Below is a small trained network, with its code and all its weights. Each question gives an input and a class and asks what happens when units are switched off, that is, made to give their printed mean instead of their output.

import numpy as np


def w(rows, s, z=0):
    codes = np.array(rows[::2]) - 128.0
    scale = np.full(codes.shape[1], s)
    scale[-1] = z or s
    return codes * scale


def f(y):
    return y / 2 * (1 + np.tanh(0.7978845608 * (y + 0.044715 * y**3)))


def log_softmax(a):
    a = a - a.max(-1, keepdims=True)
    return a - np.log(np.exp(a).sum(-1, keepdims=True))


def net(x, mask):
    res = np.array(x, float).reshape(1, 7) / 4 @ E
    y = f(res @ A[0][:, :-1].T + A[0][:, -1])
    res = res + np.where(mask, y, B[0][:, -1]) @ B[0][:, :-1]
    return log_softmax(res[-1] @ U[:, :-1].T + U[:, -1])


A, B = {}, {}
E = w([
[191,161,228,198,53],'x0',
[58,159,161,180,182],'x1',
[244,63,156,60,157],'x2',
[209,209,29,72,95],'x3',
[72,86,210,136,91],'x4',
[190,142,174,98,251],'x5',
[136,254,145,195,248],'x6',
],0.0059)
A[0] = w([
[82,169,103,171,190,121],'neuron 1',
[166,176,122,146,75,140],'neuron 2',
[138,114,2,86,46,226],'neuron 3',
[112,193,131,182,230,199],'neuron 4',
[121,110,245,139,103,186],'neuron 5',
[100,92,217,103,94,189],'neuron 6',
[240,126,150,89,148,254],'neuron 7',
[93,201,132,170,214,190],'neuron 8',
[92,175,110,109,150,93],'neuron 9',
[142,145,130,75,188,107],'neuron 10',
],0.0091,0.0046)
B[0] = w([
[65,110,168,100,127,173],'neuron 1',
[111,236,141,169,119,171],'neuron 2',
[41,134,189,43,117,254],'neuron 3',
[94,93,254,54,128,231],'neuron 4',
[194,32,139,162,158,224],'neuron 5',
[186,43,132,139,116,211],'neuron 6',
[212,247,98,123,155,253],'neuron 7',
[79,107,206,59,138,221],'neuron 8',
[104,89,128,104,73,138],'neuron 9',
[179,80,114,138,128,159],'neuron 10',
],0.0082,0.0075)
U = w([
[59,100,165,64,115,159],'0',
[196,70,101,223,113,39],'1',
[117,254,128,146,64,151],'2',
[147,176,9,132,126,4],'3',
[253,136,120,83,189,232],'4',
],0.0088,0.0035)

Each question gives the input, the list of numbers given to net, and the class t.
The units are the neurons (one row each of A and B). Each row of codes is followed by its name. A weight is (code - 128) times the scale printed after its matrix; where a second scale follows, it is the last column's (A, B and U).
mask holds one flag per neuron, in row order. A switched-off neuron (its flag False) gives its mean, the last column of its row in B, instead of its output. The means were averaged over made-up inputs and are rounded, as every weight is.
A unit's drop is (log p(t) with every unit on - log p(t) with that unit switched off) / (log p(t) with every unit on - log p(t) with every unit switched off).
The circuit of an input: a set's keep is (log p(t) with only the set's units on - log p(t) with every unit switched off) / (log p(t) with every unit on - log p(t) with every unit switched off). Starting from all 10 units, units are removed one at a time, each time the one whose removal leaves the highest keep (on an exact tie, the one counted first), for as long as the keep stays at least 0.8.
circuit, biggest first: the units of the circuit, biggest drop first
k most important neurons: the k neurons with the biggest drops, biggest first
drop of u: that unit's drop, to one decimal
input [1,-4,1,-8,-4,-6,-5], class 1: 2 most important neurons -> neuron 4; neuron 8
input [4,-5,2,8,4,-6,-7], class 2: most important neuron -> neuron 2
input [5,3,8,8,-5,-5,5], class 2: 2 most important neurons -> neuron 2; neuron 5
input [7,2,4,-6,3,-8,7], class 1: 2 most important neurons -> neuron 5; neuron 3
input [3,-6,-4,-2,-8,-1,6], class 0: circuit, biggest first -> neuron 4; neuron 8
input [0,0,0,6,-6,-1,6], class 0: circuit, biggest first -> neuron 4; neuron 8
input [5,-5,-4,-1,0,-3,0], class 1: drop of neuron 8 -> 0.3
input [-4,1,7,7,-7,-7,-6], class 0: drop of neuron 8 -> -0.1
input [-6,-4,-5,5,-5,7,-1], class 0: drop of neuron 3 -> 0.7
input [5,3,3,-2,1,-7,-7], class 1: drop of neuron 6 -> 0.3
